Below are the code and all the weights of a small trained network. Each question names an input and a class and asks about switching units off, where a switched-off unit gives its printed mean instead of its output.

import numpy as np


def w(rows, s, z=0):
    codes = np.array(rows[::2]) - 128.0
    scale = np.full(codes.shape[1], s)
    scale[-1] = z or s
    return codes * scale


def f(y):
    return y / 2 * (1 + np.tanh(0.7978845608 * (y + 0.044715 * y**3)))


def log_softmax(a):
    a = a - a.max(-1, keepdims=True)
    return a - np.log(np.exp(a).sum(-1, keepdims=True))


def net(x, mask):
    res = np.array(x, float).reshape(1, 7) / 4 @ E
    y = f(res @ A[0][:, :-1].T + A[0][:, -1])
    res = res + np.where(mask, y, B[0][:, -1]) @ B[0][:, :-1]
    return log_softmax(res[-1] @ U[:, :-1].T + U[:, -1])


A, B = {}, {}
E = w([
[197,79,61,109,166,162,77],'x0',
[142,156,181,109,130,134,157],'x1',
[117,126,91,176,127,137,146],'x2',
[145,187,109,145,102,135,4],'x3',
[159,150,36,128,92,132,113],'x4',
[151,110,123,119,144,181,146],'x5',
[112,90,135,196,159,75,118],'x6',
],0.013)
A[0] = w([
[172,156,135,177,170,124,71,223],'neuron 1',
[193,142,70,79,160,252,88,197],'neuron 2',
[32,95,81,174,81,102,182,193],'neuron 3',
[78,98,129,195,115,130,145,135],'neuron 4',
[81,96,191,40,136,87,138,205],'neuron 5',
[134,164,107,150,79,80,96,152],'neuron 6',
[118,141,87,152,119,204,162,224],'neuron 7',
[217,99,84,82,149,179,142,180],'neuron 8',
[88,36,208,75,190,137,176,188],'neuron 9',
[113,120,133,87,75,170,113,119],'neuron 10',
[112,133,187,79,129,192,145,215],'neuron 11',
[159,130,133,208,194,136,88,112],'neuron 12',
[38,82,188,145,140,81,199,218],'neuron 13',
[125,41,111,200,176,151,155,230],'neuron 14',
[150,102,127,129,198,79,86,143],'neuron 15',
[107,208,145,132,17,99,109,207],'neuron 16',
[188,143,135,65,160,213,152,255],'neuron 17',
[103,229,144,55,40,92,130,175],'neuron 18',
[186,125,105,123,147,192,129,117],'neuron 19',
[103,113,127,144,149,130,152,39],'neuron 20',
[153,78,97,189,90,176,156,211],'neuron 21',
],0.011,0.0045)
B[0] = w([
[158,164,86,159,66,36,57,183],'neuron 1',
[208,65,38,103,80,70,149,251],'neuron 2',
[53,73,166,179,254,183,113,188],'neuron 3',
[57,109,149,116,197,130,81,157],'neuron 4',
[24,157,185,154,55,93,212,197],'neuron 5',
[129,181,108,209,122,147,137,173],'neuron 6',
[172,106,75,67,175,146,92,171],'neuron 7',
[227,72,51,109,166,24,209,212],'neuron 8',
[98,110,211,40,92,68,180,229],'neuron 9',
[128,164,97,83,130,202,164,153],'neuron 10',
[114,115,184,23,13,173,109,188],'neuron 11',
[152,115,204,154,106,79,83,162],'neuron 12',
[80,147,204,110,144,169,90,233],'neuron 13',
[140,59,218,113,164,98,81,192],'neuron 14',
[143,135,158,180,82,83,138,165],'neuron 15',
[86,195,23,187,126,189,124,206],'neuron 16',
[136,142,54,13,37,79,136,213],'neuron 17',
[90,177,85,173,72,218,205,213],'neuron 18',
[217,54,119,40,152,84,171,177],'neuron 19',
[131,119,174,104,146,153,125,136],'neuron 20',
[208,80,128,91,187,180,62,168],'neuron 21',
],0.0082,0.017)
U = w([
[115,150,154,229,104,79,1,240],'0',
[225,73,73,68,191,113,203,92],'1',
[55,125,234,72,80,140,211,134],'2',
[82,52,190,147,248,178,81,186],'3',
[156,160,87,59,80,202,164,4],'4',
[74,199,70,210,143,232,190,120],'5',
],0.0089,0.0035)

Each question gives the input, the list of numbers given to net, and the class t.
The units are the neurons (one row each of A and B). Each row of codes is followed by its name. A weight is (code - 128) times the scale printed after its matrix; where a second scale follows, it is the last column's (A, B and U).
mask holds one flag per neuron, in row order. A switched-off neuron (its flag False) gives its mean, the last column of its row in B, instead of its output. The means were averaged over made-up inputs and are rounded, as every weight is.
A unit's drop is (log p(t) with every unit on - log p(t) with that unit switched off) / (log p(t) with every unit on - log p(t) with every unit switched off).
The circuit of an input: a set's keep is (log p(t) with only the set's units on - log p(t) with every unit switched off) / (log p(t) with every unit on - log p(t) with every unit switched off). Starting from the 12 units with the biggest drops (on a tie, the unit counted first), units are removed one at a time, each time the one whose removal leaves the highest keep (on an exact tie, the one counted first), for as long as the keep stays at least 0.8.
circuit, biggest first: the units of the circuit, biggest drop first
top k neurons: the k neurons with the biggest drops, biggest first
drop of u: that unit's drop, to one decimal
input [-5,-4,1,-4,-6,4,7], class 3: top 4 neurons -> neuron 3; neuron 4; neuron 14; neuron 17
input [1,6,-1,6,-3,-5,2], class 0: circuit, biggest first -> neuron 1
input [3,-4,-7,4,-6,1,-1], class 0: circuit, biggest first -> neuron 1; neuron 8
input [4,2,-2,2,7,-8,1], class 0: circuit, biggest first -> neuron 1; neuron 17
input [-8,8,-4,-3,5,-6,5], class 5: circuit, biggest first -> neuron 16; neuron 18
input [-2,8,-3,5,-2,1,1], class 5: circuit, biggest first -> neuron 9; neuron 16; neuron 18
input [3,-3,0,8,3,-1,-8], class 1: top 3 neurons -> neuron 2; neuron 8; neuron 19
input [-8,-3,3,3,-8,-4,6], class 3: top 2 neurons -> neuron 3; neuron 4
input [-3,0,1,-3,-1,7,-8], class 4: top 3 neurons -> neuron 11; neuron 17; neuron 7
input [0,3,-5,8,7,6,-5], class 1: top 2 neurons -> neuron 2; neuron 8
input [-8,4,2,-3,4,4,-3], class 5: top 2 neurons -> neuron 16; neuron 18
input [3,3,5,-1,-7,8,3], class 2: drop of neuron 9 -> 0.4
input [-6,7,-3,1,2,4,-5], class 4: drop of neuron 18 -> 0.1
input [-8,7,5,6,3,-4,-3], class 5: drop of neuron 4 -> 0.0
input [-5,3,-3,8,-6,2,-5], class 5: top neuron -> neuron 16
input [-4,7,-4,-1,3,-7,8], class 5: drop of neuron 16 -> 0.2
